Below is a small trained network, with its code and all its weights. Each question gives an input and a class and asks what happens when units are switched off, that is, made to give their printed mean instead of their output.

import numpy as np


def w(rows, s, z=0):
    codes = np.array(rows[::2]) - 128.0
    scale = np.full(codes.shape[1], s)
    scale[-1] = z or s
    return codes * scale


def norm(h):
    return h / np.sqrt((h * h).mean(-1, keepdims=True) + 1e-5)


def f(y):
    return y / 2 * (1 + np.tanh(0.7978845608 * (y + 0.044715 * y**3)))


def log_softmax(a):
    a = a - a.max(-1, keepdims=True)
    return a - np.log(np.exp(a).sum(-1, keepdims=True))


def net(x, mask):
    res = np.array(x, float).reshape(1, 5) / 4 @ E
    u = 0
    for l in range(3):
        y = f(norm(res) @ A[l][:, :-1].T + A[l][:, -1])
        res = res + np.where(mask[u : u + 11], y, B[l][:, -1]) @ B[l][:, :-1]
        u += 11
    return log_softmax(norm(res)[-1] @ U[:, :-1].T + U[:, -1])


A, B = {}, {}
E = w([
[123,17,167],'x0',
[27,103,2],'x1',
[130,131,125],'x2',
[255,145,55],'x3',
[125,130,130],'x4',
],0.0064)
A[0] = w([
[135,192,179,204],'L0N0',
[69,197,95,134],'L0N1',
[78,152,187,45],'L0N2',
[148,161,186,104],'L0N3',
[138,39,55,251],'L0N4',
[147,53,144,156],'L0N5',
[162,163,192,107],'L0N6',
[89,162,196,10],'L0N7',
[2,30,44,127],'L0N8',
[119,198,39,235],'L0N9',
[149,89,107,136],'L0N10',
],0.0078,0.0021)
B[0] = w([
[80,69,152,173],'L0N0',
[147,53,68,159],'L0N1',
[86,216,165,137],'L0N2',
[56,133,88,150],'L0N3',
[231,57,161,201],'L0N4',
[199,3,141,158],'L0N5',
[104,89,48,161],'L0N6',
[162,131,16,133],'L0N7',
[157,65,144,253],'L0N8',
[162,7,57,199],'L0N9',
[231,36,110,139],'L0N10',
],0.0045,0.0048)
A[1] = w([
[159,104,100,142],'L1N0',
[107,109,147,3],'L1N1',
[88,113,144,87],'L1N2',
[124,90,111,26],'L1N3',
[131,148,53,30],'L1N4',
[89,207,4,110],'L1N5',
[171,129,165,60],'L1N6',
[77,118,140,163],'L1N7',
[141,239,125,65],'L1N8',
[110,109,89,83],'L1N9',
[104,189,85,150],'L1N10',
],0.015,0.0026)
B[1] = w([
[93,168,122,211],'L1N0',
[125,134,129,124],'L1N1',
[130,155,115,154],'L1N2',
[124,82,117,152],'L1N3',
[173,126,143,174],'L1N4',
[150,50,158,253],'L1N5',
[100,160,132,175],'L1N6',
[154,156,102,182],'L1N7',
[149,19,184,180],'L1N8',
[132,74,118,160],'L1N9',
[114,58,254,166],'L1N10',
],0.0083,0.0043)
A[2] = w([
[165,235,233,207],'L2N0',
[215,150,32,254],'L2N1',
[159,156,129,18],'L2N2',
[177,76,218,75],'L2N3',
[27,66,196,168],'L2N4',
[47,112,157,128],'L2N5',
[3,198,126,191],'L2N6',
[128,160,235,106],'L2N7',
[209,27,122,170],'L2N8',
[147,164,200,46],'L2N9',
[74,86,44,52],'L2N10',
],0.011,0.0031)
B[2] = w([
[82,92,1,181],'L2N0',
[82,232,151,181],'L2N1',
[136,98,120,120],'L2N2',
[64,72,104,194],'L2N3',
[162,230,137,199],'L2N4',
[169,134,139,149],'L2N5',
[153,207,148,143],'L2N6',
[137,98,105,165],'L2N7',
[81,166,190,246],'L2N8',
[179,85,65,141],'L2N9',
[139,111,66,150],'L2N10',
],0.0089,0.011)
U = w([
[139,77,199,112],'0',
[112,83,24,57],'1',
[122,152,127,253],'2',
[151,246,140,80],'3',
[106,146,122,131],'4',
],0.012,0.0023)

Each question gives the input, the list of numbers given to net, and the class t.
The units are the neurons (one row each of A and B). Each row of codes is followed by its name. A weight is (code - 128) times the scale printed after its matrix; where a second scale follows, it is the last column's (A, B and U).
mask holds one flag per neuron, layer by layer. A switched-off neuron (its flag False) gives its mean, the last column of its row in B, instead of its output. The means were averaged over made-up inputs and are rounded, as every weight is.
A unit's drop is (log p(t) with every unit on - log p(t) with that unit switched off) / (log p(t) with every unit on - log p(t) with every unit switched off).
The circuit of an input: a set's keep is (log p(t) with only the set's units on - log p(t) with every unit switched off) / (log p(t) with every unit on - log p(t) with every unit switched off). Starting from the 12 units with the biggest drops (on a tie, the unit counted first), units are removed one at a time, each time the one whose removal leaves the highest keep (on an exact tie, the one counted first), for as long as the keep stays at least 0.8.
circuit, biggest first: the units of the circuit, biggest drop first
unit that matters most: the unit with the biggest drop
k most important neurons: the k neurons with the biggest drops, biggest first
k most important neurons of layer l: the k neurons of layer l with the biggest drops, biggest first
drop of u: that unit's drop, to one decimal
input [-5,-5,4,-4,-3], class 0: circuit, biggest first => L1N8, L2N1
input [4,4,-7,8,7], class 3: circuit, biggest first => L2N1, L2N0
input [4,4,-3,0,2], class 0: circuit, biggest first => L2N0, L0N4
input [0,4,-2,7,-3], class 3: 3 most important neurons => L2N1, L2N0, L2N3
input [-3,2,-6,7,5], class 3: circuit, biggest first => L2N1
input [-8,3,-5,6,5], class 0: 2 most important neurons => L1N5, L1N10
input [-8,8,-4,1,-5], class 0: 3 most important neurons => L1N5, L1N10, L2N0
input [-3,6,5,8,1], class 3: 4 most important neurons of layer 2 => L2N1, L2N0, L2N3, L2N8
input [-3,4,1,8,5], class 3: 2 most important neurons => L2N1, L0N9
input [5,-5,-2,-8,-1], class 3: 2 most important neurons => L2N4, L2N6
input [-4,4,8,8,2], class 3: 2 most important neurons => L2N1, L0N9
input [5,4,0,-6,5], class 3: 3 most important neurons => L2N4, L1N5, L0N9
input [7,1,-7,-8,-3], class 3: 2 most important neurons => L2N4, L1N5
input [8,6,3,5,7], class 0: 2 most important neurons => L0N4, L2N0
input [-5,-7,-7,-3,1], class 1: 2 most important neurons => L2N0, L1N5
input [-8,-7,-2,2,2], class 0: unit that matters most => L1N8
input [8,5,3,1,4], class 0: 2 most important neurons of layer 2 => L2N0, L2N8
input [-6,3,-1,-4,4], class 0: drop of L1N5 => 1.2
input [-7,-5,3,-3,-6], class 0: drop of L1N8 => 0.9
input [5,0,-3,-6,0], class 3: unit that matters most => L2N4
input [-1,-2,8,-8,1], class 3: drop of L2N6 => 0.2
